(in the rows, 128 means zero)
[150 163 155 114 126 107  95 150  96 131 152 107 135 125 169 117 146 122
 171 122  90 100 136 112 125 128 164 103 115  65 129 142] | 11
[ 94 147 137 124 161 121 152 133 112 141  95 139  87 156 132 162  89 104
 148 143 129 160 117 178 147 129 151 119 166 122 113 132] | 1
[109 104 114 143  96 137  85 131 135 148 159 182 161 192 116 117 118 136
  93 127 130  87  92 119 129 113 145 104 112 153 113 107] | 6
[127 201 128 160 156 116 161 154 121 166 100  70  67 124 112 117 107  87
 107 121 123 134 111 170 120 144  94 125 233 172 133 124] | 11
[141 122 109 125 142 145 162 151 118 166 156  86 147 115 100 122 123  87
 111 112 138 110 108 145 117  96 123 105 111 138 120 100] | 2
[100 120 103 137 154 110 117 140 124  87 115  89  99 172 137 160 139  86
 116 137 143 138  98 145 110 129 164 113 147 153 102 110] | 6
[137 157 128 113 143 113 146 138 126 115 135 121 127 139 137 143 129 136
 154 123 126 128 126 116 126 142 155 109 150 128 126 133] | 0
[169 137 127 165  97 157 136 135 110 134 160 167 152  42 122 135 143 130
 119 139 101 110 147  82 133 111 119 138 137  97 152 108] | 5
[137  93  97 160 129 125 125 118 119 109 163 135 120 158 149 118 127 177
 135 147 131 106 129 109 110  92 152 113 130 122 106 107] | 2
[116 109  85 108 166 159 190 114 166 125 123 101 121 110 115 115 116 121
 118 107 163 120  97 117 119 113 101 144 121 164 102 130] | 9
[100 100 132 123 105 120 136 142 137 140  93 197 164 131 156 127 125 148
 135 152 124 137 129 126 166 156 132  90 120 118 134  88] | 6
[117 133 146 162 108  94 128 154 120 134 123 126 102 106 139 157 132 105
 145 133 132 160 136 141 127 112 103 128 139 114 134 129] | 10
[132 160 103  99 162  96 114  92 160 100 132 124 131 195 157 123 129 186
 108 131 126 125 103 112  92 153 161 107 186 161 124 118] | 7
[113 113 119 149 117 123 124 128 124  74 128 119 109 120 151 144 151 140
 110 127 133 125 130 124 125 112 112 138 189 154 102 125] | 2
[ 95  91 109 142 145 169 100 137 110 128 129 130 137 171 133 122 115 100
 109 122 136 104  97 133 132  99 126 134 106 124 107 123] | 3
[136 101  81 147 168 212  86 123 107  85 173  36 103 139 101  89 130 111
 172 112 155  94 122 124 116  62 124 163  62 137  57 166] | 1
[137 130 151 103 155 138 167 124 144 123 113 125 148 106 134 134 128 152
 169 124 138 157 142 115 160 127 141 137 142 112 144 145] | 4
[138 117 146 125 135 142  79  95 147 179 139 214 109 146 110  87 117 143
 134 125 147  71 125 158 109 142 116 138 112 135 172 126] | 3
[135 107 129 138 111 150 108 112 156 138 118 212 183 121 127 128 122 175
 102 145 124  98 139 109 172 132 129 127 122 113 157 142] | 9
[129  89 167  96 163 135 147 135 143  94  83  35 141 155  87 130 120  98
  95 129 147 172 129 176 131  98  99 131 135 146 109 128] | 8
[111 177 121 106 151 127 130 134 136 131 111 128  95 136 138 120 120  89
 132 121 121 113 117 172 124 157 118 117 179 145 120 115] | 11
[135 138 143 115 160  81 159 137 116 120 144  97 124 122 141 156 144 123
 165 113 133 183 121 150 120 106 124 127 138 128 121 137] | 5
[ 89 176 102 152 168 140 110 148 110  86 113  84  85 184 148 114 118 101
 143 128 120 127 109 167 125 144 117 140 151 155 102 141] | 4
[101 112 143 114 124 145  93 171 119 137 112 141 144 135  99 134 120  79
 149 126 125 145  95 193 159 139  82 127  68 123 124 152] | 9
[132  96 102 124 138 148 142 102 110 142 167 139 127 122 129 132 123 139
 116 125 124  85 130 109 136 114 191 121 126 126 132 116] | 3
[142 115 114 114 163 194  71 126  78  82 127  52 134 106 143 131 152 101
 141 121  98 118 138 103 139  98 162 158  95  82 109 156] | 7
[122  61 118 111 132 190  44 120 125 113  97 116 174 173 107 117 136 140
  97 130 123  96 116 132 149  89 140 125  84 102 111 140] | 9
[125 145 109 133 146 142 106 141 117 149 134  65  92 123 105 125 119  60
 115 109 119 112  90 158 120 116 112 163 126 135 133 161] | 9
[135 153 110 142 121 132 115 130 138  93 137 144 158 111 151 114 153 171
 144 139 113 111 147 116 153 152 131 118 155 136 138 124] | 4
[125 159 124 153  83 123 122 129 138 196 133 191 128 101 118 116 112 128
  98 133 113  73 127 130 147 167 123 110 138 151 173 121] | 7
[119 105 135  96 118 145 119 118 131 179 112 136 146 188 103 104  92 149
 128 130 129  87 142 146 161 131 175  83 112 135 132 117] | 0
[108  49 124 176  98 154 100 138 113 172 130 162 128 164 108 114 119 134
 134 133 150  92 119 143 159  65 130 120 104 129 114 116] | 5
[133 154 137 122 162 208 120 152  83  92 100  46  99 119  87  94 126 110
 121 100 105 134 119 163 153 139  74 181 105 146 108 208] | 10
[142 158 165 140 153 102 134 132 130  74  90 113 120  88 151 166 155 155
 147 131 127 190 152 115 140 141 106 156 190 123 143 165] | 7
[133  88 111 130 174 156 170 113 123 141 107  71 116 126 101 118 112 123
 106 141 153 117 136 147 135 120 146 120  95 137 127 131] | 3
[126 140 142 111 132  86 178 157 133 136 115 107 142 126 142 149 118 126
 141 140 123 163 106 155 153 130 130  98 174 123 117 124] | 7
[119 157 145 136 105 109 104 149 134 171 135 138 124 143 124 128  99  93
 129 127 116  95 117 166 144 129 136 110 144 128 156 126] | 1
[151 109 110 101 169 190 179 134  93  73 130  18 131  91  92 130 147  67
  90 110 121 108 127 125 123  90 157 145  90 120  74 132] | 6
[136 144 132 126 133 166 139 177  90 111 117 107 183  88 130 140 144 106
 151 115  99 144 133 129 170 118 107 126  69  79 117 155] | 5
[127 115 129  90 154 119 154 127 129 106  92  77 132 122 121 140 142 131
 121 130 129 166 126 147 133 143 141 108 140 144 114 115] | 6
[128  85 123 113 145 153 115  96 131 107 134 194 150 123 148 157 139 170
 144 141 137 147 143  90 140 118 166 132 104  99 139 129] | 10
[146 139 109 169 168 144 171 142 107 118 141  77  99 103 113 130 128 120
 140 131 134 144 119 125 131 107 114 157 134 131 110 169] | 8
[116 131  93 148 139 198  93 140 102  87 114  88 137 139 109  86 152 123
 135 118 122  81 144 152 154 121 112 139  85 133  85 150] | 4
[ 87 113 107 132 163 143 111 128 115 140 101 125  93 192 148 124  99 144
 169 136 132 138 124 153 150 122 156 106 134 128 103 131] | 11
[127 160 123 101 127 108  92 133 149 154 130 141 162 172 131 130 137 145
 133 111 137 117  98 129 112 128 125  87 144 136 113 133] | 0
[113 146 110 126 167 101 132 122 121 121  96  97 132 165 145 121 150 143
 130 138 135 151 147 124 123 180 151  94 120 145 128 115] | 11
[112 148 143  97 118 120 148 156 136 167 117 125 148 152 137 124  98 113
 125 123 115 113  96 161 156 137 131  84 156 139 135 117] | 5
[138 161 161 123 113  77 149 147 119 132  92  81 146  98 140 146 162 131
 117 123 118 162 143 117 128 157 115 104 147 121 144 136] | 5
[129 166 112 130 130 126 101 124 123 129 137 110  89 125 137 118 135 114
 144 115 112 103 135 130 104 133 133 127 140 120 119 130] | 11
[131 154 152  99 135 147 148 154 138 153 129  99 134 131  80 112  97 104
 107 102 114 123  98 190 154 134  85 130 151 173 137 155] | 8
[119 134 136 104 170 157 138 148 104 105  99  63 139 140 114 133 130 100
 123 109 133 128 132 163 138 120 130 112 107 121  97 145] | 3
[153 160 118 115 141 169 145 135 111 134 135 118 135 107 113  97 133 134
 129 111 113  91 136 136 131 129 119 126  92 109 117 150] | 10
[122 136 135 164 134 104 137 124 113 168 106 160  98 140 139 138 128 133
 101 148 134 121 130 117 113 151 156 104 156 132 164 102] | 10
[109 175 144  94 154 114 139 139 135 111 106 108  91 145 148 123 104 135
 179 115 121 151 137 178 149 153 122 121 191 157 118 133] | 7
[128 103  96 138 145 133  94 114 104  66 154  69 108 182 122 129 154 124
 117 147 125 100 112 124  95 114 187 126  98 123  93 129] | 4
[126  94 119 164  89  96 136 143 126 101 127 150 150 122 149 147 146 172
 128 146 112 146 123 107 162 115 123 140 144 110 125 143] | 7
[102 100 127 121 134 130  87 118 161 161  92 181 112 166 114 104 106 139
 129 130 149  95 131 203 139 151 109 106 138 167 170  95] | 3
[110 123 125 121 111 144 122 133 134 140 133 164 152 161 125 122 124 139
 120 104 131 109  99 110 143 113 130 131 116 129 100 149] | 6
[119 127 131  94 163 108 173 112 154 137  91 105 150 107 138 170 108 139
 164 135 148 183 168 124 149 135 160 104  63  94 143 145] | 1
[150 120  77 151 173 135 123 123 111  88 119   4  92 135 127 125 153 142
 148 129 136 145 126  97  98  91 150 147 124 103  83 159] | 9
[119 121 125 101 136 155 114 135 164 123 110 143 154 119 104 129 117 107
 117 123 143 122 118 171 138 144  89 119 119 148 146 116] | 3
[123 176 119 127 159 107 142 109 161 133 128 138 102 114 133 133 119 162
 137 100 140 156 121 133 106 132  79 147 159 168 127 160] | 9
[115 156 112 107 136 166  80 127 150 162 140  97 138 154 104  90 104 102
 112 104 133  86 109 149 146 147 115 125 141 187 138 141] | 9
[122 140 103 166 128 146 157 161 107 137 121 139 139 134 123 107 129 115
  97 130 117  95 102 124 135 137 120 114 122 140 115 108] | 6
[112 140 105 143 110 170  65 110 134 164 113 153 127 128 133 123 115 116
 128 137 129  92 147 117 148 131 140 120 121 119 140 130] | 5
[ 91 123  95 131 149 134 128 114 122 116 147 136 104 190 127 135 124 115
 112 117 138  95 106 131  97 116 177 108 134 163 105  86] | 4
[146 147 138 119 157 161 164 165 107  89 131  78 126 112  82 114 125 105
 142 114 110 152 125 179 147 131  82 146 117 142 104 151] | 11
[113  93 134 153  96 120 125 160 135 142 137 112 153 137 110 142 126 102
  92 126 133 119  94 136 138  90 101 109 119 138 111 129] | 11
[122 106 121 160 136 164 115 137 133  94 124 117 118 106 103 136 137  85
 125 117 146 134 113 142 150  89  72 203 116 124 105 188] | 9
[132 162 125 116 147 148 123 131 124 128 130  75 114 116 119 113 131 107
 151 126 130 114 134 142 129 136 140 117 141 136 119 129] | 4
[ 76 123 137 106 145 180 128 163 109 179 135 202 147 143 121 128  81  54
 166 106 119 133 108 194 185 109 100 129  93 118 117 115] | 11
[138 161 109 140 145 117 175 126 146 126 123 130 101 138 141 103 118 149
 136 130 136 117 121 137 125 119 126 126 208 144  99 112] | 6
[151  91 125  98 110 172 139 158 143 120 134  64 189 152  49  64 143  89
  45 105 119  46  77 166  98 109  89 108  64 156 123  82] | 4
[133 159 124  85 160 174 132 155 119 127 129  75 148  66 114 117 137  84
 172  99 114 164 125 141 151 153  81 144  90 128 129 153] | 11
[127 142 114 103 122 113 150 121 159 165 118 158 149 131 112 134 120 144
 122 128 137 119 124 130 138 154 148  90 145 138 137 110] | 9
